Here is a tiny trained network, its code and every weight. The questions are about switching its units off for an input and a target symbol, where a switched-off unit gives its printed mean instead of its output.

import numpy as np


def w(rows, s, z=0):
    codes = np.array(rows[::2]) - 128.0
    scale = np.full(codes.shape[1], s)
    scale[-1] = z or s
    return codes * scale


def norm(h):
    return h / np.sqrt((h * h).mean(-1, keepdims=True) + 1e-5)


def f(y):
    return np.maximum(y, 0)


def softmax(a):
    e = np.exp(a - a.max(-1, keepdims=True))
    return e / e.sum(-1, keepdims=True)


def log_softmax(a):
    a = a - a.max(-1, keepdims=True)
    return a - np.log(np.exp(a).sum(-1, keepdims=True))


def net(x, mask):
    ids = ['ΓΛΣΦβδεζηθμπτψω'.index(c) for c in x.split()]
    T = len(ids)
    res = E[ids] + P[:T]
    u = 0
    for l in range(2):
        q, k, v = (norm(res) @ M[l].T for M in (Q, K, V))
        z = softmax(np.where(np.tri(T) > 0, q @ k.T / 4**0.5, -1e9)) @ v
        res = res + np.where(mask[u], z, O[l][:, -1]) @ O[l][:, :-1]
        u += 1
        y = f(norm(res) @ A[l][:, :-1].T + A[l][:, -1])
        res = res + np.where(mask[u : u + 16], y, B[l][:, -1]) @ B[l][:, :-1]
        u += 16
    return log_softmax(norm(res)[-1] @ U[:, :-1].T + U[:, -1])


Q, K, V, O, A, B = {}, {}, {}, {}, {}, {}
E = w([
[93,82,128,97,105,105,126,122,157,186],'Γ',
[121,131,165,132,107,104,116,107,170,155],'Λ',
[138,139,147,155,106,102,106,109,154,158],'Σ',
[128,127,142,168,89,135,121,98,144,162],'Φ',
[107,115,140,142,127,123,137,82,123,155],'β',
[97,135,106,114,137,136,134,81,84,162],'δ',
[79,127,121,90,138,91,125,110,147,171],'ε',
[123,118,149,81,44,174,185,119,143,121],'ζ',
[122,135,44,125,171,83,100,144,115,157],'η',
[177,137,78,115,193,39,118,88,156,113],'θ',
[217,86,65,237,182,121,127,48,111,120],'μ',
[133,249,101,32,169,115,116,145,124,107],'π',
[148,87,89,89,147,197,70,166,151,140],'τ',
[191,96,140,68,202,154,119,102,125,100],'ψ',
[80,127,50,218,209,252,176,131,61,151],'ω',
],0.0036)
P = w([
[112,119,113,168,255,150,138,179,131,19],'0',
[126,138,171,167,53,106,14,17,113,200],'1',
[121,133,161,131,39,123,52,33,124,203],'2',
[127,110,141,121,38,121,84,69,102,201],'3',
[143,109,121,117,46,121,117,81,102,201],'4',
[157,114,111,114,49,124,141,97,113,200],'5',
[165,125,97,112,73,122,166,107,121,201],'6',
[176,134,99,121,101,127,185,119,140,204],'7',
[189,144,96,133,123,138,213,128,149,197],'8',
[199,154,104,129,153,146,219,133,176,208],'9',
[225,165,103,143,185,156,237,140,194,213],'10',
],0.0026)
Q[0] = w([
[166,127,143,129,244,177,116,178,165,93],'L0H0',
[85,114,82,127,84,54,99,129,49,15],'L0H0',
[54,50,244,182,153,149,137,233,90,4],'L0H0',
[199,148,69,108,177,195,208,104,158,186],'L0H0',
],0.0042)
K[0] = w([
[53,159,229,204,155,113,105,163,86,63],'L0H0',
[89,85,200,84,51,157,2,70,106,169],'L0H0',
[38,158,216,186,56,56,87,90,119,115],'L0H0',
[131,85,118,128,197,149,206,204,221,87],'L0H0',
],0.0039)
V[0] = w([
[255,142,127,53,165,125,104,85,109,86],'L0H0',
[153,75,130,109,53,232,93,159,97,87],'L0H0',
[96,121,192,108,105,88,200,61,141,46],'L0H0',
[92,36,160,50,178,174,106,97,153,162],'L0H0',
],0.0039)
O[0] = w([
[183,20,212,11,178,133,93,91,99,92,143],'L0H0',
[71,138,176,141,253,155,94,162,188,178,176],'L0H0',
[125,138,185,134,162,38,203,172,47,184,128],'L0H0',
[213,132,153,165,173,146,43,231,110,85,252],'L0H0',
],0.0042,0.0021)
A[0] = w([
[136,108,119,131,42,188,114,129,108,53,44],'L0N0',
[163,181,101,124,81,93,164,82,94,228,98],'L0N1',
[137,156,82,159,96,154,145,209,188,166,69],'L0N2',
[157,183,73,133,138,112,161,133,131,161,84],'L0N3',
[78,90,107,102,85,207,137,105,142,142,70],'L0N4',
[153,91,83,125,109,121,91,173,109,146,71],'L0N5',
[140,204,147,123,111,150,115,200,160,122,30],'L0N6',
[199,176,191,150,51,219,148,121,106,102,43],'L0N7',
[127,161,173,125,152,107,99,2,190,152,127],'L0N8',
[66,153,95,171,142,134,140,5,143,113,108],'L0N9',
[88,154,75,126,180,139,55,103,114,129,54],'L0N10',
[124,236,163,28,144,88,115,95,149,86,120],'L0N11',
[134,142,160,137,156,148,104,112,180,176,148],'L0N12',
[117,110,87,92,138,126,156,60,180,56,40],'L0N13',
[77,137,220,76,115,208,202,166,141,144,3],'L0N14',
[133,64,146,197,118,79,186,112,129,122,89],'L0N15',
],0.0034,0.0024)
B[0] = w([
[89,130,61,124,187,76,120,175,112,116,146],'L0N0',
[118,99,100,151,94,61,146,215,96,162,254],'L0N1',
[121,155,113,187,143,138,154,163,204,141,198],'L0N2',
[155,102,124,105,117,144,95,153,111,86,169],'L0N3',
[119,149,82,139,84,114,49,136,144,127,169],'L0N4',
[96,123,147,108,142,107,126,93,158,104,157],'L0N5',
[95,124,156,196,168,141,115,154,136,116,151],'L0N6',
[90,94,85,121,211,63,62,157,98,137,192],'L0N7',
[89,72,55,126,143,136,89,203,110,133,192],'L0N8',
[167,107,166,108,82,152,139,194,207,143,149],'L0N9',
[99,115,51,115,150,115,181,166,163,137,146],'L0N10',
[119,88,140,148,26,226,134,140,87,151,173],'L0N11',
[145,143,103,87,172,126,116,180,132,134,222],'L0N12',
[78,105,153,133,82,149,129,169,177,102,136],'L0N13',
[144,118,127,87,126,141,160,3,224,207,190],'L0N14',
[197,127,126,85,85,130,97,140,111,165,143],'L0N15',
],0.0034,0.003)
Q[1] = w([
[218,101,83,126,144,207,219,194,152,132],'L1H0',
[22,201,198,138,98,214,191,119,110,55],'L1H0',
[49,162,144,193,133,23,140,46,135,167],'L1H0',
[147,110,81,53,81,51,137,254,159,232],'L1H0',
],0.0052)
K[1] = w([
[152,150,149,111,187,102,201,161,127,2],'L1H0',
[65,38,163,149,132,55,70,79,176,124],'L1H0',
[160,95,145,48,91,137,16,121,113,204],'L1H0',
[231,136,53,119,153,149,192,140,116,126],'L1H0',
],0.0055)
V[1] = w([
[107,198,93,71,126,162,120,167,26,118],'L1H0',
[134,133,133,179,116,254,152,114,82,156],'L1H0',
[72,101,46,97,217,109,167,97,99,129],'L1H0',
[68,165,158,58,94,155,122,165,192,128],'L1H0',
],0.0051)
O[1] = w([
[188,229,166,161,55,183,72,123,67,120,238],'L1H0',
[83,90,97,197,138,253,186,92,18,156,3],'L1H0',
[102,189,78,173,115,40,40,21,107,192,164],'L1H0',
[206,185,36,55,153,142,157,182,96,124,17],'L1H0',
],0.0045,0.00048)
A[1] = w([
[108,121,242,174,185,138,151,153,112,120,163],'L1N0',
[133,72,99,133,65,182,93,107,154,31,228],'L1N1',
[79,194,215,67,97,148,124,202,146,103,102],'L1N2',
[184,118,167,57,140,62,90,79,119,118,108],'L1N3',
[49,182,70,235,98,195,142,70,121,156,140],'L1N4',
[139,120,224,165,100,87,198,130,101,49,100],'L1N5',
[13,46,132,115,188,108,129,117,145,116,78],'L1N6',
[43,145,65,92,79,161,98,143,118,122,114],'L1N7',
[101,127,147,150,124,130,8,126,70,112,108],'L1N8',
[77,69,92,134,127,111,53,198,42,93,122],'L1N9',
[98,68,149,98,69,147,158,103,146,161,83],'L1N10',
[173,160,144,149,182,134,177,166,163,118,193],'L1N11',
[130,217,207,204,71,127,99,65,166,125,128],'L1N12',
[138,136,120,90,112,152,169,87,2,106,63],'L1N13',
[29,155,133,162,189,65,149,118,115,78,135],'L1N14',
[128,164,128,110,175,69,156,154,98,198,4],'L1N15',
],0.004,0.0025)
B[1] = w([
[103,85,83,108,161,100,108,146,89,194,180],'L1N0',
[48,116,108,145,83,162,88,104,125,60,248],'L1N1',
[161,101,87,113,136,120,69,122,106,158,189],'L1N2',
[85,113,139,96,169,106,176,160,87,89,193],'L1N3',
[36,103,150,33,131,72,104,144,107,125,197],'L1N4',
[116,111,157,159,94,169,66,159,152,191,150],'L1N5',
[254,126,103,188,142,152,118,139,127,112,180],'L1N6',
[162,133,125,198,114,126,115,130,139,131,203],'L1N7',
[145,144,129,125,198,143,172,133,115,98,219],'L1N8',
[159,167,117,136,187,124,224,88,107,84,242],'L1N9',
[198,147,117,170,126,143,124,116,71,120,185],'L1N10',
[112,145,116,123,138,112,93,149,77,117,255],'L1N11',
[169,165,159,142,164,181,202,166,170,94,191],'L1N12',
[118,73,139,133,134,90,118,181,132,171,163],'L1N13',
[171,147,78,165,128,69,157,182,96,143,151],'L1N14',
[134,124,169,168,71,163,108,117,132,70,194],'L1N15',
],0.0047,0.0022)
U = w([
[121,114,107,173,153,109,88,182,75,77,255],'Γ',
[132,88,155,113,86,138,59,153,144,162,176],'Λ',
[133,101,127,73,85,149,162,147,191,144,137],'Σ',
[123,118,118,108,123,178,254,135,187,142,139],'Φ',
[85,119,214,182,127,166,160,134,131,134,73],'β',
[93,197,162,155,136,117,125,75,116,132,81],'δ',
[165,197,181,154,106,107,150,154,173,63,87],'ε',
[159,166,131,118,176,74,156,153,123,231,157],'ζ',
[112,175,60,118,87,63,108,84,179,90,62],'η',
[109,94,160,84,95,48,145,95,116,79,66],'θ',
[158,68,115,207,130,119,149,49,143,132,85],'μ',
[176,155,108,100,67,178,139,106,52,123,109],'π',
[134,144,97,105,190,202,59,99,194,113,96],'τ',
[144,86,194,63,194,140,122,89,92,103,64],'ψ',
[13,126,92,132,132,154,148,110,102,154,61],'ω',
],0.0095,0.0076)

Each question gives the input, a string of symbols that net reads in full, and the target symbol t.
The units are the heads (4 rows each of Q, K, V and O) and the neurons (one row each of A and B). Each row of codes is followed by its name. A weight is (code - 128) times the scale printed after its matrix; where a second scale follows, it is the last column's (O, A, B and U).
mask holds one flag per unit, layer by layer, with each layer's heads first. A switched-off unit (its flag False) gives its mean, the last column of its rows in O or B, instead of its output. The means were averaged over made-up inputs and are rounded, as every weight is.
A unit's drop is (log p(t) with every unit on - log p(t) with that unit switched off) / (log p(t) with every unit on - log p(t) with every unit switched off).
The circuit of an input: a set's keep is (log p(t) with only the set's units on - log p(t) with every unit switched off) / (log p(t) with every unit on - log p(t) with every unit switched off). Starting from the 12 units with the biggest drops (on a tie, the unit counted first), units are removed one at a time, each time the one whose removal leaves the highest keep (on an exact tie, the one counted first), for as long as the keep stays at least 0.8.
circuit, biggest first: the units of the circuit, biggest drop first
most important unit: the unit with the biggest drop
top k neurons: the k neurons with the biggest drops, biggest first
top k neurons in layer l: the k neurons of layer l with the biggest drops, biggest first
drop when u is switched off: that unit's drop, to one decimal
input ζ ζ Γ β ζ Λ, target ζ: most important unit -> L1N1
input ε Γ Γ π β τ ζ, target τ: circuit, biggest first -> L0H0, L0N1
input δ π τ μ δ Σ Γ, target δ: circuit, biggest first -> L1H0, L0H0, L1N12
input ζ ε ζ Γ, target ζ: circuit, biggest first -> L1N1, L0H0
input π ζ Λ Λ π ζ τ ε Γ ζ π, target π: circuit, biggest first -> L0N11, L0H0
input Λ π Γ β ε Σ Σ Φ ζ ζ, target ζ: circuit, biggest first -> L1N1, L0N7
input Λ ζ β ε π θ ζ ζ Γ ψ ε, target Λ: circuit, biggest first -> L1H0, L0H0, L1N9
input π ζ ε Γ η, target π: circuit, biggest first -> L1H0, L0N11
input μ ζ ζ μ π μ ζ τ Σ, target μ: circuit, biggest first -> L1H0, L0H0
input ψ Γ Γ τ ζ ζ δ ζ, target ψ: circuit, biggest first -> L0H0, L0N1
input π ζ μ μ θ ζ ζ Γ, target π: circuit, biggest first -> L0N11, L1H0, L0N7
input π θ β β Φ ε π ζ ζ, target π: top 2 neurons -> L0N11, L1N10
input η Φ ζ θ ζ ζ Γ τ Γ Γ β, target η: circuit, biggest first -> L0H0, L1H0
input Γ ε μ τ Γ ε ζ Γ ε η ζ, target Γ: top 2 neurons in layer 0 -> L0N7, L0N14
input Γ ζ τ ζ π Γ τ β μ Φ ε, target Γ: circuit, biggest first -> L0N14, L0H0
input ζ ζ τ ζ ε β, target ζ: circuit, biggest first -> L1N1
input π Γ τ ω Γ τ ζ ε Γ θ μ, target π: circuit, biggest first -> L1H0, L0H0, L0N11, L0N7
input ζ μ η, target ζ: circuit, biggest first -> L1N1, L1N9
input π Λ ζ, target π: top 2 neurons in layer 0 -> L0N11, L0N8
input π μ ε ζ η, target π: top neuron -> L0N11
input μ ψ ε τ τ ζ μ ζ, target μ: top 2 neurons -> L1N6, L1N10
input Γ τ ω ζ, target Γ: top 3 neurons -> L0N7, L0N0, L1N7
input Γ ζ η Φ Γ ζ Λ β τ β, target τ: top 2 neurons in layer 0 -> L0N1, L0N11
input ω Γ μ ε Λ, target ω: top 2 neurons -> L1N4, L0N8
input β ζ π ζ τ δ π ζ Γ ζ, target β: top 2 neurons -> L0N1, L1N12
input τ ε μ ζ π ζ τ Γ, target τ: drop when L0N12 is switched off -> 0.0
input π Γ Γ π, target π: drop when L1H0 is switched off -> 0.1
input ζ π Γ μ, target ζ: drop when L1N1 is switched off -> 0.3
input μ ζ ε ζ ζ δ, target μ: drop when L0N9 is switched off -> 0.2
